Here is a tiny trained network, its code and every weight. The questions are about switching its units off for an input and a class, where a switched-off unit gives its printed mean instead of its output.

import numpy as np


def w(rows, s, z=0):
    codes = np.array(rows[::2]) - 128.0
    scale = np.full(codes.shape[1], s)
    scale[-1] = z or s
    return codes * scale


def f(y):
    return np.maximum(y, 0)


def log_softmax(a):
    a = a - a.max(-1, keepdims=True)
    return a - np.log(np.exp(a).sum(-1, keepdims=True))


def net(x, mask):
    res = np.array(x, float).reshape(1, 4) / 4 @ E
    y = f(res @ A[0][:, :-1].T + A[0][:, -1])
    res = res + np.where(mask, y, B[0][:, -1]) @ B[0][:, :-1]
    return log_softmax(res[-1] @ U[:, :-1].T + U[:, -1])


A, B = {}, {}
E = w([
[151,131,96,132,162,254,166,182,104],'x0',
[91,133,206,21,119,175,153,73,158],'x1',
[131,127,182,180,96,187,66,146,220],'x2',
[130,139,212,108,129,98,124,253,71],'x3',
],0.0089)
A[0] = w([
[124,125,78,218,127,84,111,171,118,72],'n1',
[134,122,142,123,130,54,97,90,148,16],'n2',
[135,135,182,180,121,169,85,111,211,68],'n3',
[122,135,177,152,113,132,107,172,157,118],'n4',
[135,131,223,82,129,98,123,236,88,36],'n5',
[134,132,106,115,146,213,143,161,105,217],'n6',
[129,130,102,116,145,228,149,154,99,5],'n7',
[135,126,66,130,129,162,129,7,173,94],'n8',
[120,130,152,88,126,140,138,95,143,29],'n9',
[110,141,188,126,118,53,121,105,147,72],'n10',
[113,126,205,33,127,159,139,87,137,91],'n11',
[135,125,147,121,134,52,101,98,148,254],'n12',
[130,140,85,53,140,88,178,97,32,56],'n13',
],0.018,0.0075)
B[0] = w([
[231,184,101,128,164,129,106,116,151,209],'n1',
[139,94,159,139,102,97,108,71,252,169],'n2',
[104,57,103,53,174,130,132,155,149,206],'n3',
[102,85,105,80,163,137,132,149,117,180],'n4',
[37,161,78,207,154,130,124,65,142,250],'n5',
[124,151,199,89,51,116,156,152,53,228],'n6',
[142,98,168,148,70,93,116,77,249,191],'n7',
[39,171,100,196,149,127,128,101,103,244],'n8',
[183,126,102,148,156,109,105,104,187,157],'n9',
[128,126,178,125,68,118,130,111,160,184],'n10',
[248,180,99,140,154,127,111,151,111,222],'n11',
[119,147,183,101,54,144,173,169,45,219],'n12',
[97,51,104,54,182,145,115,162,174,222],'n13',
],0.024,0.017)
U = w([
[50,175,90,197,161,126,124,73,144,101],'0',
[132,140,198,120,52,101,141,106,199,107],'1',
[100,64,96,66,200,142,111,176,181,118],'2',
[236,199,98,151,172,121,77,133,161,129],'3',
[111,162,153,116,97,142,178,188,2,254],'4',
[158,51,152,213,158,147,92,133,143,80],'5',
],0.0095)

Each question gives the input, the list of numbers given to net, and the class t.
The units are the neurons (one row each of A and B). Each row of codes is followed by its name. A weight is (code - 128) times the scale printed after its matrix; where a second scale follows, it is the last column's (A, B and U).
mask holds one flag per neuron, in row order. A switched-off neuron (its flag False) gives its mean, the last column of its row in B, instead of its output. The means were averaged over made-up inputs and are rounded, as every weight is.
A unit's drop is (log p(t) with every unit on - log p(t) with that unit switched off) / (log p(t) with every unit on - log p(t) with every unit switched off).
most important unit: the unit with the biggest drop
top k neurons: the k neurons with the biggest drops, biggest first
drop of u: that unit's drop, to one decimal
input [-8,-6,3,0], class 1: most important unit : n2
input [5,5,4,-2], class 1: top 2 neurons : [n7, n6]
input [-5,0,-5,-2], class 1: top 4 neurons : [n2, n12, n3, n10]
input [0,4,5,0], class 2: top 2 neurons : [n3, n1]
input [6,-7,1,6], class 3: top 2 neurons : [n1, n8]
input [8,2,8,2], class 1: top 3 neurons : [n7, n6, n13]
input [1,5,1,-1], class 3: top 2 neurons : [n11, n12]
input [-7,-5,-3,-6], class 1: top 2 neurons : [n2, n5]
input [-2,-4,-1,0], class 3: top 2 neurons : [n6, n1]
input [-4,7,-7,-2], class 2: top 2 neurons : [n13, n1]
input [-5,-8,7,-5], class 3: top 2 neurons : [n1, n13]
input [4,0,8,8], class 0: top 2 neurons : [n5, n13]
input [2,1,-5,1], class 2: top 2 neurons : [n13, n12]
input [-3,7,7,-4], class 2: most important unit : n3
input [2,-3,-1,3], class 4: top 3 neurons : [n8, n11, n7]
input [5,-3,-1,8], class 0: drop of n5 : 8.2
input [1,-3,1,2], class 4: drop of n3 : 0.0
input [7,-5,-6,-2], class 1: drop of n7 : 0.9
